B:
0: 153  26  -88  205  85  -32  -104  -12  -109  -45  -60  71  -192  187  -309  -100  165  -14  136  137  -175  -23  79  85  -97  -99  82  -23  -283
1: 308  273  -167  243  -7  -29  -31  -130  14  122  192  249  -103  77  20  47  150  125  13  30  -142  -60  164  -156  -73  -195  -53  85  -163
2: -197  130  99  5  -131  7  19  -18  113  -74  1  -55  171  -75  6  -253  -383  46  -40  85  83  80  272  -29  169  -161  45  -102  214
3: -159  -76  80  91  91  -87  13  -23  -84  -16  67  72  255  -12  -233  21  68  115  -126  280  99  -9  165  110  42  105  -75  -7  -275
4: 49  50  -91  106  -55  -229  -52  44  2  -19  54  26  -111  218  -269  -189  263  -2  13  110  -45  -79  128  157  -54  -40  53  -157  -380
5: 256  0  -271  46  -247  -73  -213  -100  70  -47  -225  -224  -132  -85  -62  -115  -35  87  102  -125  -310  -72  -230  -19  130  -77  84  -127  -70
6: -402  -137  205  33  42  195  189  44  35  1  -79  329  291  89  -99  -38  -283  -97  -16  301  460  224  226  160  30  -46  9  -21  -190
7: 146  -77  -114  154  -60  181  -28  -41  88  44  -84  163  65  -99  182  205  -145  -31  67  -24  -19  138  -112  -110  43  -135  18  154  -126
8: 157  54  -218  228  -49  -165  -165  -121  -39  21  -85  44  -91  121  -254  -114  239  125  24  135  -211  -117  -37  67  14  -84  32  -122  -368
9: 369  126  -224  -8  -140  28  -89  -163  64  5  -34  -37  -49  -154  15  25  31  177  -14  -122  -288  -73  -112  -158  52  -22  -74  26  15
10: -378  -74  226  -342  -155  72  236  105  168  -126  -45  3  280  -24  -108  -267  -339  -71  -117  94  410  149  235  179  96  105  -23  -185  76
11: 302  137  -43  -160  -66  -19  8  29  17  -88  123  -160  -138  -66  -96  -68  34  49  27  -160  -190  -50  98  -66  -65  66  -35  26  105
12: -18  -24  -77  -299  -167  328  209  -281  22  133  -300  356  91  18  -262  -42  -141  164  41  101  352  11  -85  125  -35  183  -194  -149  -158
13: -60  356  120  157  64  103  58  -61  39  -93  100  208  -36  146  -114  -366  -277  0  26  185  -25  107  503  -98  6  -359  70  -27  242
14: 183  179  -21  191  130  129  64  -113  -22  55  177  340  63  19  -6  123  50  99  -42  146  -37  49  208  -155  -81  -124  -107  188  -104
15: 178  -24  -122  -33  -90  141  -46  -151  28  -24  -152  -5  69  -170  -39  53  -110  129  7  -15  -142  15  -130  -81  80  26  -58  36  0
16: 249  20  -3  -10  21  58  -65  48  -61  -100  45  -176  -137  -99  -80  32  -89  -2  124  -99  -219  14  66  -83  -50  5  44  126  107
17: 126  151  -89  -298  -147  218  210  -240  55  88  -103  314  -3  55  -242  -126  -3  173  -23  34  203  -41  45  50  -83  135  -201  -137  -85
18: -267  -188  257  -201  18  264  130  50  -63  -81  -118  -48  236  -167  -140  26  -481  -24  68  109  301  159  153  81  52  157  -17  59  168
19: -388  -339  158  90  99  127  55  -72  -118  59  -125  166  518  -164  -146  264  -206  122  -98  377  354  110  10  137  141  198  -114  79  -305
20: 184  -261  -209  -214  -144  -100  -206  -75  -187  -114  -428  -389  -254  28  -641  -173  199  105  204  -19  -238  -206  -346  316  -20  349  47  -270  -322
21: 266  67  -133  260  46  188  -169  -139  8  -100  -130  32  -28  -138  55  40  -172  53  80  21  -382  103  -54  -218  89  -252  62  166  108
22: 425  211  -138  245  27  11  -203  -47  -21  -88  83  -136  -211  -100  46  -5  -57  56  118  -108  -493  -11  75  -253  12  -250  91  173  176
23: 147  -152  2  28  66  -160  -4  168  -87  3  218  -69  6  9  -127  228  285  -27  -1  4  -1  -42  40  89  -126  202  -33  122  -383
24: 23  3  -31  92  -51  -226  -70  2  -54  55  160  -112  109  -59  -110  59  102  146  -58  84  -16  -114  107  42  47  88  -44  -20  -229
25: -90  -193  34  -26  -110  218  117  113  210  -39  -82  165  215  -96  255  140  -275  -178  -16  -31  226  270  -59  -11  78  -89  40  107  -89
26: -104  27  130  -4  -65  151  80  101  121  -79  28  33  95  -62  136  -69  -393  -118  46  -9  135  195  224  -59  63  -176  80  68  188
27: 312  3  -104  0  -122  71  34  165  207  -49  119  36  -100  -47  306  136  -20  -185  48  -257  -100  158  -42  -137  -49  -144  59  166  -51
28: -89  -7  72  -87  -173  38  43  94  110  -30  8  -104  82  -98  91  -78  -348  -55  55  -69  149  99  133  4  92  -63  62  -24  124
29: 29  -124  36  -289  -78  5  18  67  -60  -152  -155  -228  -113  32  -394  -203  -17  -24  98  -22  -6  -30  3  208  -56  228  32  -150  -63
30: 158  270  -244  145  -374  -230  -169  -69  246  19  9  -158  -97  -25  178  -301  -130  79  13  -150  -226  -70  50  -113  201  -337  119  -203  65
31: 33  -80  22  -224  -150  166  161  109  166  -52  -38  71  32  -23  74  -2  -170  -143  33  -122  192  157  3  38  -24  30  4  16  -25
32: 205  -100  -132  78  -71  6  -143  44  28  -110  -133  -153  -99  -63  -36  7  -16  -52  100  -80  -254  43  -146  -10  44  -52  101  35  -101
33: 67  -58  -225  -136  -371  -205  -124  -24  132  -29  -212  -268  -72  -11  -143  -247  12  62  39  -120  -74  -108  -190  159  137  57  68  -308  -192
34: -54  143  125  78  -13  44  10  93  37  -86  97  -46  -25  3  5  -171  -326  -71  94  24  9  110  337  -61  35  -213  115  34  216
35: -169  -19  75  76  -46  152  65  -8  101  -18  -51  161  206  -42  77  -31  -322  -37  -10  121  176  176  142  -23  101  -152  30  26  10
36: -120  -21  165  -56  -71  144  93  163  122  -101  40  -36  86  -73  136  -60  -414  -161  68  -46  158  214  215  -26  50  -128  99  75  195
37: -196  -54  99  -1  -102  170  115  87  197  -72  -56  152  188  -23  162  -75  -358  -153  -15  49  228  255  132  1  103  -184  77  9  32
38: 38  327  30  -40  -6  -193  -202  -249  -290  -104  -60  -403  -170  -9  -702  -524  -129  386  104  186  -324  -318  364  74  63  78  1  -281  293
39: 197  154  34  -150  -185  -119  24  233  102  -65  241  -279  -231  -10  77  -131  -142  -126  133  -286  -38  1  241  -33  -61  -54  114  -1  190
40: -138  -184  78  48  53  204  125  54  29  0  -78  284  162  59  -36  115  -115  -122  27  167  261  200  47  95  -33  -19  3  85  -260
41: 122  -108  -126  15  -170  25  -123  41  86  -102  -207  -169  -99  -46  -14  -82  -144  -86  130  -103  -159  70  -154  27  84  -88  141  -57  -53
42: 316  40  -140  -110  42  339  -21  -283  -202  -3  -340  136  -265  60  -483  -70  -29  153  250  61  -155  -66  -101  38  -149  104  -67  -22  -34
43: 204  215  83  155  174  20  27  109  -79  -79  248  99  -229  175  -153  -84  51  -95  126  47  -127  51  393  -65  -190  -176  74  143  12
44: 149  77  -50  -114  -1  -63  -160  -137  -212  -161  -195  -311  -229  28  -615  -348  26  183  140  81  -313  -188  78  130  -22  146  28  -203  55
45: 148  -41  34  -52  26  98  -75  -5  -105  -118  -56  -212  -41  -158  -163  21  -176  54  110  -31  -187  13  33  -41  8  82  21  93  140
46: 144  -86  -68  278  154  14  -192  -47  -158  -90  -98  -46  -39  -9  -236  60  63  49  95  160  -298  10  -20  -2  4  -56  71  105  -192
47: -522  6  250  2  -31  50  220  63  88  8  21  292  290  176  -135  -249  -306  -80  -64  329  541  171  425  201  54  -106  23  -155  -132
48: 121  98  -133  110  -134  58  93  -22  195  112  80  355  33  93  181  54  41  -37  -30  -2  128  99  49  -59  -25  -189  -27  25  -263
49: 189  7  -147  89  -151  82  -70  -23  169  -41  -76  6  21  -123  208  37  -148  -28  21  -115  -158  108  -105  -136  109  -183  52  62  6
50: 16  -90  76  -53  -15  141  194  265  152  -50  96  244  -85  196  88  38  -26  -335  97  -58  256  243  144  85  -168  -101  94  94  -217
51: -286  -449  280  -186  143  -45  185  368  -48  -134  128  -45  283  8  -180  210  108  -221  -98  139  375  161  92  297  -94  368  -23  94  -425
52: 50  49  109  102  60  91  -68  28  -81  -69  69  -153  24  -163  -9  33  -335  26  114  12  -108  62  215  -123  46  -87  61  165  245
53: -53  -38  37  68  -52  155  51  37  84  1  -35  132  98  -38  107  48  -269  -78  62  39  134  165  89  -34  46  -134  48  72  -21
54: 250  -38  -119  -344  -139  77  79  -22  -34  -37  -177  -22  -288  145  -411  -154  166  -12  159  -111  22  -80  -96  204  -184  239  -34  -170  -208
55: 60  -239  -33  -313  -162  174  117  -41  15  61  -139  -5  147  -190  -68  221  -109  73  28  -85  232  16  -201  91  -1  327  -141  20  -150
56: 41  -143  -113  55  -65  -312  -99  105  -10  -40  28  -126  -4  106  -257  -47  361  6  -50  78  -66  -93  -56  218  -10  128  30  -135  -514
57: 282  -123  -55  2  77  103  -193  -57  -206  -151  -180  -311  -135  -188  -289  73  -80  97  172  -36  -385  -42  -132  -33  1  131  39  114  77
58: 219  -136  -243  223  -67  -154  -317  -2  -113  -106  -298  -251  -317  132  -357  -154  168  -28  241  22  -393  -87  -213  155  15  -76  212  -136  -342
59: 233  137  -150  182  -56  -2  -54  -58  51  41  43  147  -104  73  11  -8  67  25  53  5  -134  8  54  -77  -25  -183  23  32  -163
60: 37  94  -1  169  68  124  24  -82  -13  11  1  245  30  68  -94  -24  -72  29  39  165  14  75  176  -38  -28  -149  0  58  -97
61: -15  -116  -71  169  29  -301  -211  -33  -192  -36  -44  -224  28  25  -438  -65  244  169  2  220  -179  -181  7  191  47  151  19  -131  -393
62: -294  -23  225  89  33  195  6  -19  16  -114  -61  -53  333  -234  57  -62  -606  29  -15  180  84  195  254  -94  222  -146  53  90  331
63: -352  -367  123  17  -55  350  109  11  104  16  -265  208  445  -207  187  249  -515  -94  9  156  407  312  -109  44  181  -4  3  130  -98
64: 37  147  87  -14  96  185  -37  -227  -147  -94  -71  -67  125  -206  -268  -110  -308  261  0  166  -169  -26  215  -117  90  23  -92  52  327
65: 163  284  -74  -31  -128  44  0  -224  53  41  85  21  101  -180  11  -83  -185  268  -79  -6  -103  -74  168  -190  109  -61  -128  -7  231
66: 196  206  -88  -42  -82  -54  -94  -128  -14  -103  -38  -144  -110  -27  -256  -277  -17  166  10  3  -285  -107  113  -34  43  -37  -8  -121  116
67: 204  58  -284  205  -153  -292  -192  -96  -15  64  -40  -45  -142  129  -222  -108  323  138  33  54  -210  -184  -83  100  24  -48  32  -179  -444
68: 222  83  -121  95  -105  -99  -166  44  93  -166  -23  -230  -128  -41  -5  -184  -33  -27  37  -99  -359  13  9  -77  79  -178  131  -31  64
69: 275  65  -36  -83  -75  -83  -101  105  -46  -123  53  -318  -267  -18  -163  -124  -17  -30  163  -176  -256  -65  84  0  -62  19  100  -6  96
70: -213  -285  -47  -1  -131  -352  -49  -3  42  52  73  -134  518  -209  -66  188  233  225  -329  192  147  -110  -131  170  218  330  -166  -101  -529
71: -166  -190  21  64  38  -222  -58  -58  -75  -11  68  -78  439  -179  -209  130  180  244  -268  278  25  -93  0  109  151  267  -152  -25  -368

9  -2  93  -308  -76  -72  102  79  -81  -134  189  158  -204  -72  -237  45  149  140  82  348  -67  -249  -53  259  142  339  -70 -> 57
-14  174  246  -313  -124  315  75  -149  -183  -122  107  194  -239  -259  219  226  -55  257  -29  -63  -110  -151  -155  68  169  -121  -195 -> 64
-155  382  -45  -69  39  255  -61  32  -281  -149  186  177  -396  -36  388  571  82  452  129  -285  -82  -376  -96  -15  323  -194  -525 -> 11
181  -441  401  64  -51  -16  147  -205  19  -48  -81  -70  88  83  -266  -394  -23  -235  -117  147  -27  400  -69  25  -40  -177  -38 -> 5
-1  63  78  -196  -250  -152  213  12  -212  -17  228  60  -98  -30  -151  -31  129  133  183  121  71  -251  24  223  216  434  -21 -> 21
184  -376  291  -199  -135  76  327  -122  95  -11  -145  236  111  -45  -189  -313  73  -159  -266  168  -76  159  -233  76  63  -25  238 -> 62
272  -284  382  -30  -78  170  57  -195  94  1  -146  73  175  70  -230  -555  -125  -90  -106  406  32  558  -4  -203  -209  36  410 -> 0
82  -70  -374  -76  -1  61  -13  177  -235  13  -9  23  -105  234  -144  553  488  -51  79  -94  7  -363  -66  86  387  335  -251 -> 39
51  396  50  30  -165  202  -16  -143  -315  123  114  -56  -158  -30  358  253  -22  245  237  -315  72  69  95  -238  104  9  -153 -> 8
157  -219  315  -245  6  375  -45  -205  -4  -145  -77  94  -60  -113  -62  -53  -70  -59  -178  191  -138  249  -160  -42  -38  -163  -14 -> 44
-42  146  415  -273  -125  317  -208  -251  -286  -271  335  -89  -221  -199  25  -96  -331  273  206  243  5  83  78  48  -31  103  -188 -> 42
178  -43  50  26  2  248  -33  -106  -48  73  -87  27  37  134  96  -109  -2  -67  -9  -11  -4  368  -18  -327  -75  -13  166 -> 4
14  -78  -217  -323  -87  -19  129  167  -116  -48  162  182  -67  91  -167  79  268  -43  53  169  -24  -318  -108  149  221  559  123 -> 52
129  -447  240  -43  7  105  186  -67  109  -116  -130  209  113  140  -208  -386  36  -125  -243  218  -54  207  -207  -9  38  -106  162 -> 36
28  -3  -103  -239  -84  97  2  -21  -251  -15  176  -67  -146  -2  4  281  168  -114  117  -111  -51  -150  -49  86  190  276  -204 -> 65
78  -48  333  -33  23  4  -48  -121  -81  -122  96  -82  -203  -45  -158  -35  -30  58  92  227  -77  192  42  67  -36  -103  -291 -> 55
0  106  78  8  -87  132  16  -82  -191  -20  150  21  -65  94  149  -91  -68  141  144  -80  57  95  22  -156  66  84  -9 -> 59
46  -475  102  138  31  183  131  -161  -26  -39  -45  -9  159  277  102  -347  -51  -346  -190  -294  -39  367  -207  -200  49  -274  0 -> 30
134  39  -12  53  70  87  18  6  12  86  -56  87  -65  144  95  -43  80  -12  22  20  -52  276  -21  -279  -71  -24  88 -> 56
-175  392  -133  -72  -113  235  68  23  -371  -63  229  186  -277  5  472  485  80  423  159  -461  21  -454  -100  -31  423  -17  -357 -> 26
22  -229  422  -73  1  39  104  -154  37  -180  101  85  -72  -19  -101  -428  -180  -6  -73  229  -90  272  -99  37  -77  -174  -38 -> 15
267  -365  235  21  82  106  116  -106  221  57  -228  126  127  135  -149  -449  7  -267  -222  254  -104  583  -127  -257  -219  -153  324 -> 24
65  190  -217  -183  -248  -33  83  39  -350  132  180  -79  -103  25  -12  362  288  20  270  -144  88  -288  73  87  282  551  -83 -> 35
22  -66  -104  -233  -35  -42  63  138  -101  -94  140  131  -126  81  -227  92  235  33  75  251  -35  -244  -58  159  180  412  -19 -> 16
30  -52  1  77  -41  -182  126  99  -121  -43  87  46  -98  193  -211  17  229  125  138  124  58  -139  30  110  208  198  -158 -> 27
87  50  296  -10  -92  106  67  -131  -57  -31  59  95  -36  7  26  -300  -138  174  64  170  35  266  26  -147  -71  0  131 -> 40
122  -156  234  -14  -111  57  131  -119  -59  -13  -11  50  42  72  -109  -254  -9  1  -12  112  38  197  -28  -40  34  39  89 -> 53
132  -118  281  -133  15  133  -108  -150  -82  -110  50  -101  -145  -63  -178  -8  -25  -54  41  251  -91  240  14  24  -72  -23  -195 -> 20
24  -53  -80  -185  -79  -155  23  61  -210  -37  245  -118  -145  67  -235  124  210  -110  206  128  -12  -162  46  194  149  453  -187 -> 9
-79  6  119  26  -75  -45  158  -26  -163  -84  199  67  -125  90  78  -83  7  142  102  -108  15  -79  -54  51  183  -7  -195 -> 49
160  -424  328  -6  98  187  88  -91  151  -163  -195  212  37  105  -220  -302  10  -56  -280  299  -104  291  -199  -40  -19  -288  49 -> 69
231  -127  185  104  135  -76  187  -51  239  179  -202  110  -42  66  39  -244  80  -228  -138  55  -183  569  -97  -281  -239  -313  121 -> 70
64  200  58  -119  -148  250  6  -122  -202  46  104  48  -59  -13  223  11  -63  132  119  -98  43  103  12  -205  41  147  100 -> 6
